Here is a tiny trained network, its code and every weight. The questions are about switching its units off for an input and a class, where a switched-off unit gives its printed mean instead of its output.

import numpy as np


def w(rows, s, z=0):
    codes = np.array(rows[::2]) - 128.0
    scale = np.full(codes.shape[1], s)
    scale[-1] = z or s
    return codes * scale


def norm(h):
    return h / np.sqrt((h * h).mean(-1, keepdims=True) + 1e-5)


def f(y):
    return y / 2 * (1 + np.tanh(0.7978845608 * (y + 0.044715 * y**3)))


def log_softmax(a):
    a = a - a.max(-1, keepdims=True)
    return a - np.log(np.exp(a).sum(-1, keepdims=True))


def net(x, mask):
    res = np.array(x, float).reshape(1, 6) / 4 @ E
    u = 0
    for l in range(4):
        y = f(norm(res) @ A[l][:, :-1].T + A[l][:, -1])
        res = res + np.where(mask[u : u + 3], y, B[l][:, -1]) @ B[l][:, :-1]
        u += 3
    return log_softmax(norm(res)[-1] @ U[:, :-1].T + U[:, -1])


A, B = {}, {}
E = w([
[78,191,157,151,31,200,150,35,119],'x0',
[171,105,246,37,102,90,222,140,151],'x1',
[117,137,137,139,142,137,137,140,141],'x2',
[3,197,128,102,142,63,129,170,76],'x3',
[134,95,153,139,117,121,140,121,76],'x4',
[103,138,136,134,151,142,125,138,149],'x5',
],0.0069)
A[0] = w([
[113,112,133,205,128,158,90,72,133,228],'L0N0',
[123,165,49,210,155,112,88,152,52,254],'L0N1',
[181,2,126,135,176,125,98,122,201,73],'L0N2',
],0.0069,0.00084)
B[0] = w([
[193,255,44,154,89,69,116,170,107,192],'L0N0',
[78,60,142,58,225,241,173,152,104,254],'L0N1',
[93,172,166,103,148,100,223,10,88,246],'L0N2',
],0.0089,0.0048)
A[1] = w([
[101,196,107,136,209,118,133,55,71,1],'L1N0',
[42,140,183,108,2,184,153,105,131,145],'L1N1',
[67,155,193,152,96,12,131,91,157,34],'L1N2',
],0.0072,0.0023)
B[1] = w([
[77,66,129,123,96,178,157,57,180,216],'L1N0',
[116,71,49,46,152,159,164,113,154,254],'L1N1',
[136,251,139,113,126,89,24,134,46,198],'L1N2',
],0.011,0.0044)
A[2] = w([
[113,100,146,117,194,125,60,186,82,74],'L2N0',
[125,158,50,196,142,122,143,95,110,61],'L2N1',
[103,135,156,114,119,2,74,188,126,5],'L2N2',
],0.008,0.0012)
B[2] = w([
[149,209,139,113,85,44,58,152,125,254],'L2N0',
[127,117,196,147,2,136,64,233,98,217],'L2N1',
[183,154,143,158,80,202,67,146,172,248],'L2N2',
],0.011,0.0023)
A[3] = w([
[51,173,55,80,175,138,95,133,98,137],'L3N0',
[80,89,62,191,97,206,186,76,84,155],'L3N1',
[144,2,103,90,146,221,145,128,180,2],'L3N2',
],0.0075,0.0022)
B[3] = w([
[255,74,177,129,109,65,228,2,114,254],'L3N0',
[106,119,143,192,96,137,101,234,212,252],'L3N1',
[3,84,39,243,78,214,169,57,108,209],'L3N2',
],0.0081,0.0059)
U = w([
[53,61,87,212,119,233,190,65,198,2],'0',
[132,144,128,53,230,54,171,55,89,221],'1',
[159,214,145,219,56,142,2,182,159,120],'2',
],0.0085,0.0018)

Each question gives the input, the list of numbers given to net, and the class t.
The units are the neurons (one row each of A and B). Each row of codes is followed by its name. A weight is (code - 128) times the scale printed after its matrix; where a second scale follows, it is the last column's (A, B and U).
mask holds one flag per neuron, layer by layer. A switched-off neuron (its flag False) gives its mean, the last column of its row in B, instead of its output. The means were averaged over made-up inputs and are rounded, as every weight is.
A unit's drop is (log p(t) with every unit on - log p(t) with that unit switched off) / (log p(t) with every unit on - log p(t) with every unit switched off).
The circuit of an input: a set's keep is (log p(t) with only the set's units on - log p(t) with every unit switched off) / (log p(t) with every unit on - log p(t) with every unit switched off). Starting from all 12 units, units are removed one at a time, each time the one whose removal leaves the highest keep (on an exact tie, the one counted first), for as long as the keep stays at least 0.8.
units of the circuit, in order: the units of the circuit, biggest drop first
unit that matters most: the unit with the biggest drop
top k neurons: the k neurons with the biggest drops, biggest first
top k neurons in layer l: the k neurons of layer l with the biggest drops, biggest first
drop of u: that unit's drop, to one decimal
input [2,-2,0,-5,-5,-1], class 2: units of the circuit, in order => L0N0, L2N1
input [-6,4,-1,3,5,7], class 2: units of the circuit, in order => L0N1, L2N2
input [-5,-6,-6,2,-2,-5], class 1: unit that matters most => L2N0
input [-2,-8,0,4,-5,8], class 1: units of the circuit, in order => L3N0, L3N2
input [0,-4,-6,7,0,8], class 1: top 2 neurons => L0N2, L2N0
input [2,-8,-4,0,7,4], class 2: top 2 neurons => L0N0, L1N1
input [-1,-7,2,6,-8,3], class 1: top 4 neurons => L0N1, L0N2, L2N0, L1N1
input [6,1,-5,8,-4,0], class 1: top 4 neurons => L1N2, L0N1, L3N2, L3N0
input [0,4,0,2,7,6], class 2: top 2 neurons => L0N1, L1N2
input [6,1,6,7,-6,-7], class 1: top 2 neurons => L1N2, L0N1
input [0,-1,5,3,-3,8], class 1: top 2 neurons => L0N2, L1N1
input [-1,-7,1,7,5,5], class 1: top 2 neurons => L0N1, L2N0
input [-3,3,-5,8,1,-1], class 2: top 2 neurons => L2N2, L0N2
input [-2,-3,3,5,0,-4], class 1: top 2 neurons => L2N0, L0N2
input [1,-1,-2,8,0,-6], class 0: units of the circuit, in order => L1N0
input [-3,7,6,4,7,-5], class 2: top 2 neurons => L0N1, L2N2
input [6,-8,-2,-6,-3,0], class 2: top 2 neurons => L0N0, L2N1
input [5,-6,-5,0,8,0], class 2: top 3 neurons => L0N0, L2N1, L0N2
input [-3,8,2,4,-3,-8], class 2: top 2 neurons => L2N2, L0N1
input [7,-2,4,-3,2,-8], class 2: top neuron => L0N0
input [-1,-3,5,1,-3,-5], class 1: top 2 neurons in layer 1 => L1N1, L1N0
input [7,4,6,7,6,7], class 1: top 2 neurons in layer 1 => L1N2, L1N1
input [8,-4,6,-5,-4,5], class 2: drop of L0N0 => 0.9
input [-2,-5,7,6,-3,7], class 1: drop of L1N1 => 0.1
